[[ 11  11 -12  -5  -2 -45  22   2  14]
 [-25 -13   6  -5  -4  30 -12   3 -15]
 [-44  -4   1 -18   4  12 -14  -7  -3]
 [  3 -10 -30  30  -9  11   5  23   9]]
=>
[[-25 -13   6  -5  -4  30 -12   3 -15]
 [-44  -4   1 -18   4  12 -14  -7  -3]
 [ 11  11 -12  -5  -2 -45  22   2  14]
 [  3 -10 -30  30  -9  11   5  23   9]]

[[ 12  22 -43  16 -34  31 -21 -33 -44  -2  33  33  34  16]
 [ -4  41  39 -32  27 -12 -27  47  21 -39 -33 -36  26 -35]]
=>
[[ -4  41  39 -32  27 -12 -27  47  21 -39 -33 -36  26 -35]
 [ 12  22 -43  16 -34  31 -21 -33 -44  -2  33  33  34  16]]

[[ 27 -41 -12 -55   6  18   2  51 -33  -4  13 -19]
 [-13 -14  32 -44 -13  16   4 -36  18 -10  42  10]
 [ 30 -14  -6 -46  -9   4  12  26 -44   1  -1  -3]
 [-36  -4   4  -5   6 -19  40 -50 -32   1  36  19]]
=>
[[-13 -14  32 -44 -13  16   4 -36  18 -10  42  10]
 [-36  -4   4  -5   6 -19  40 -50 -32   1  36  19]
 [ 30 -14  -6 -46  -9   4  12  26 -44   1  -1  -3]
 [ 27 -41 -12 -55   6  18   2  51 -33  -4  13 -19]]

[[-16  -4 -28 -26 -19 -18  -3  33 -31]
 [ -6 -10 -20 -11   2 -26   5  36 -18]
 [ 45  13 -47  12  -8  -9 -21 -12  14]
 [-13 -13 -18 -15   2 -27   8  42 -23]
 [ 29   8 -58  -4 -16 -21 -19  13  -7]
 [-25 -14  15  -9  10 -13  16  28 -15]
 [-10 -10 -13 -11   2 -21   6  32 -18]
 [ 20  11 -37  -4 -17  -4 -17  -4  -2]]
=>
[[-25 -14  15  -9  10 -13  16  28 -15]
 [-10 -10 -13 -11   2 -21   6  32 -18]
 [-13 -13 -18 -15   2 -27   8  42 -23]
 [ -6 -10 -20 -11   2 -26   5  36 -18]
 [-16  -4 -28 -26 -19 -18  -3  33 -31]
 [ 20  11 -37  -4 -17  -4 -17  -4  -2]
 [ 45  13 -47  12  -8  -9 -21 -12  14]
 [ 29   8 -58  -4 -16 -21 -19  13  -7]]

[[-24 -13 -24   9 -13 -31]
 [ 11 -10   9  47   9  15]
 [-10  12 -17 -43  -2 -15]]
=>
[[ 11 -10   9  47   9  15]
 [-10  12 -17 -43  -2 -15]
 [-24 -13 -24   9 -13 -31]]

[[-15 -38   8   3   1  28 -13 -33  15]
 [  5  -6  34  20 -14  -3 -15  -1 -54]
 [  3 -41  23  21  54   6   5  54  -3]]
=>
[[  5  -6  34  20 -14  -3 -15  -1 -54]
 [  3 -41  23  21  54   6   5  54  -3]
 [-15 -38   8   3   1  28 -13 -33  15]]

[[ 15   3  -4  -6  16 -19   9  -5  18]
 [ 15 -20 -21  13  16   6  -1 -22  13]
 [ 10 -27 -13   3 -15  10  15 -20 -15]
 [ -5   0  -6  29  14 -59  17  -5  -2]
 [ -7 -10 -10 -13  17  -3 -31 -11 -33]]
=>
[[ 15   3  -4  -6  16 -19   9  -5  18]
 [ -5   0  -6  29  14 -59  17  -5  -2]
 [ -7 -10 -10 -13  17  -3 -31 -11 -33]
 [ 10 -27 -13   3 -15  10  15 -20 -15]
 [ 15 -20 -21  13  16   6  -1 -22  13]]
---
[[-13 -17 -20]
 [ 57  60  33]]
=>
[-20  60]

[[-21  15   5]
 [  7  15  42]
 [ 49  32  40]
 [  6   6  29]
 [ 15  34  -3]]
=>
[ 5 15 49]

[[-23 -19 -20 -17   7]
 [-20  -1 -36 -19 -16]
 [ 19  35 -12  29  -7]
 [ -8 -15  14 -59  -2]]
=>
[  7 -19 -12 -15]

[[ 37  58  21 -44]
 [ 40  56  22 -43]]
=>
[-44  22]

[[  0  44 -13   9]
 [-17 -29  -7  10]
 [ 17   6   3  -4]
 [  2 -23 -27  19]
 [ -9   3 -27   9]]
=>
[ 9 -7  6  2]

[[ 31   0]
 [ 51  -7]
 [ 46  -9]
 [-32 -30]]
=>
[ 0 51]

[[-57  33 -33 -19]
 [-17  31 -30 -42]
 [-53  34  13  33]
 [  2 -33  29 -14]
 [ 51 -32   7 -32]]
=>
[-19 -30  34   2]
